Here is a tiny trained network, its code and every weight. The questions are about switching its units off for an input and a target symbol, where a switched-off unit gives its printed mean instead of its output.

import numpy as np


def w(rows, s, z=0):
    codes = np.array(rows[::2]) - 128.0
    scale = np.full(codes.shape[1], s)
    scale[-1] = z or s
    return codes * scale


def norm(h):
    return h / np.sqrt((h * h).mean(-1, keepdims=True) + 1e-5)


def f(y):
    return y / 2 * (1 + np.tanh(0.7978845608 * (y + 0.044715 * y**3)))


def softmax(a):
    e = np.exp(a - a.max(-1, keepdims=True))
    return e / e.sum(-1, keepdims=True)


def log_softmax(a):
    a = a - a.max(-1, keepdims=True)
    return a - np.log(np.exp(a).sum(-1, keepdims=True))


def net(x, mask):
    ids = ['δθμπψω'.index(c) for c in x.split()]
    T = len(ids)
    res = E[ids] + P[:T]
    q, k, v = (norm(res) @ M[0].T for M in (Q, K, V))
    z = softmax(np.where(np.tri(T) > 0, q @ k.T / 2**0.5, -1e9)) @ v
    res = res + np.where(mask[0], z, O[0][:, -1]) @ O[0][:, :-1]
    y = f(norm(res) @ A[0][:, :-1].T + A[0][:, -1])
    res = res + np.where(mask[1:17], y, B[0][:, -1]) @ B[0][:, :-1]
    return log_softmax(norm(res)[-1] @ U[:, :-1].T + U[:, -1])


Q, K, V, O, A, B = {}, {}, {}, {}, {}, {}
E = w([
[110,184,151,106],'δ',
[108,125,83,143],'θ',
[164,117,111,77],'μ',
[78,114,159,250],'π',
[201,143,158,104],'ψ',
[108,97,188,81],'ω',
],0.024)
P = w([
[191,186,12,163],'0',
[106,185,2,125],'1',
[163,152,46,69],'2',
[155,143,69,60],'3',
[143,152,80,59],'4',
[132,150,89,57],'5',
[125,140,108,51],'6',
[115,135,116,47],'7',
[108,138,127,51],'8',
[96,128,135,43],'9',
[91,124,149,40],'10',
[84,115,167,49],'11',
],0.0085)
Q[0] = w([
[254,60,94,204],'head 1',
[27,81,8,224],'head 1',
],0.0049)
K[0] = w([
[168,254,27,143],'head 1',
[117,106,149,7],'head 1',
],0.011)
V[0] = w([
[66,2,232,205],'head 1',
[203,178,77,176],'head 1',
],0.0087)
O[0] = w([
[224,156,254,58,20],'head 1',
[189,252,100,96,7],'head 1',
],0.0084,0.0016)
A[0] = w([
[230,179,201,49,134],'neuron 1',
[179,225,64,200,162],'neuron 2',
[208,138,187,103,109],'neuron 3',
[105,154,77,101,3],'neuron 4',
[196,249,103,116,147],'neuron 5',
[204,30,67,141,190],'neuron 6',
[88,158,151,113,11],'neuron 7',
[217,174,212,192,212],'neuron 8',
[74,130,164,191,128],'neuron 9',
[155,34,124,164,203],'neuron 10',
[93,125,153,231,171],'neuron 11',
[236,235,83,207,13],'neuron 12',
[86,69,86,209,145],'neuron 13',
[62,150,196,86,105],'neuron 14',
[149,94,188,215,158],'neuron 15',
[32,127,50,147,79],'neuron 16',
],0.013,0.0038)
B[0] = w([
[170,126,172,137,254],'neuron 1',
[128,80,80,95,182],'neuron 2',
[132,121,168,147,188],'neuron 3',
[95,114,154,129,141],'neuron 4',
[162,119,147,169,188],'neuron 5',
[104,150,100,138,171],'neuron 6',
[104,135,136,157,123],'neuron 7',
[159,123,92,125,165],'neuron 8',
[141,133,139,103,154],'neuron 9',
[143,158,124,139,169],'neuron 10',
[173,138,112,113,164],'neuron 11',
[143,108,89,253,156],'neuron 12',
[155,151,154,106,205],'neuron 13',
[131,138,84,144,200],'neuron 14',
[134,101,160,142,147],'neuron 15',
[154,123,170,132,223],'neuron 16',
],0.018,0.0087)
U = w([
[54,182,159,196,52],'δ',
[178,118,191,133,86],'θ',
[90,6,185,91,84],'μ',
[147,107,102,90,255],'π',
[173,199,101,79,67],'ψ',
[173,166,70,200,206],'ω',
],0.012,0.0056)

Each question gives the input, a string of symbols that net reads in full, and the target symbol t.
The units are the heads (2 rows each of Q, K, V and O) and the neurons (one row each of A and B). Each row of codes is followed by its name. A weight is (code - 128) times the scale printed after its matrix; where a second scale follows, it is the last column's (O, A, B and U).
mask holds one flag per unit, heads first, then neurons. A switched-off unit (its flag False) gives its mean, the last column of its rows in O or B, instead of its output. The means were averaged over made-up inputs and are rounded, as every weight is.
A unit's drop is (log p(t) with every unit on - log p(t) with that unit switched off) / (log p(t) with every unit on - log p(t) with every unit switched off).
The circuit of an input: a set's keep is (log p(t) with only the set's units on - log p(t) with every unit switched off) / (log p(t) with every unit on - log p(t) with every unit switched off). Starting from the 12 units with the biggest drops (on a tie, the unit counted first), units are removed one at a time, each time the one whose removal leaves the highest keep (on an exact tie, the one counted first), for as long as the keep stays at least 0.8.
circuit, biggest first: the units of the circuit, biggest drop first
k most important neurons: the k neurons with the biggest drops, biggest first
drop of u: that unit's drop, to one decimal
input ω μ π μ δ π θ, target θ: circuit, biggest first	neuron 16
input μ ω ψ δ μ δ ω ω θ θ θ ψ, target ω: circuit, biggest first	head 1; neuron 6
input δ μ π δ θ θ, target π: circuit, biggest first	neuron 12; neuron 5; neuron 4
input θ ψ μ ψ ψ ω π ω θ θ, target ψ: circuit, biggest first	neuron 5; neuron 12; neuron 13
input δ ψ ω, target μ: circuit, biggest first	neuron 1; neuron 16; head 1; neuron 11
input θ ω ψ θ θ ω μ ω μ ψ, target ω: circuit, biggest first	head 1; neuron 12
input ω μ θ, target ψ: 2 most important neurons	neuron 13; neuron 12
input ψ μ ψ θ δ μ δ, target π: 3 most important neurons	neuron 2; neuron 1; neuron 3
input μ ω π, target θ: drop of neuron 10	-0.1
input ψ ψ ω μ ψ δ, target δ: drop of head 1	0.5
input ω π π, target θ: drop of neuron 15	0.4
input δ μ μ δ, target π: drop of neuron 10	0.1
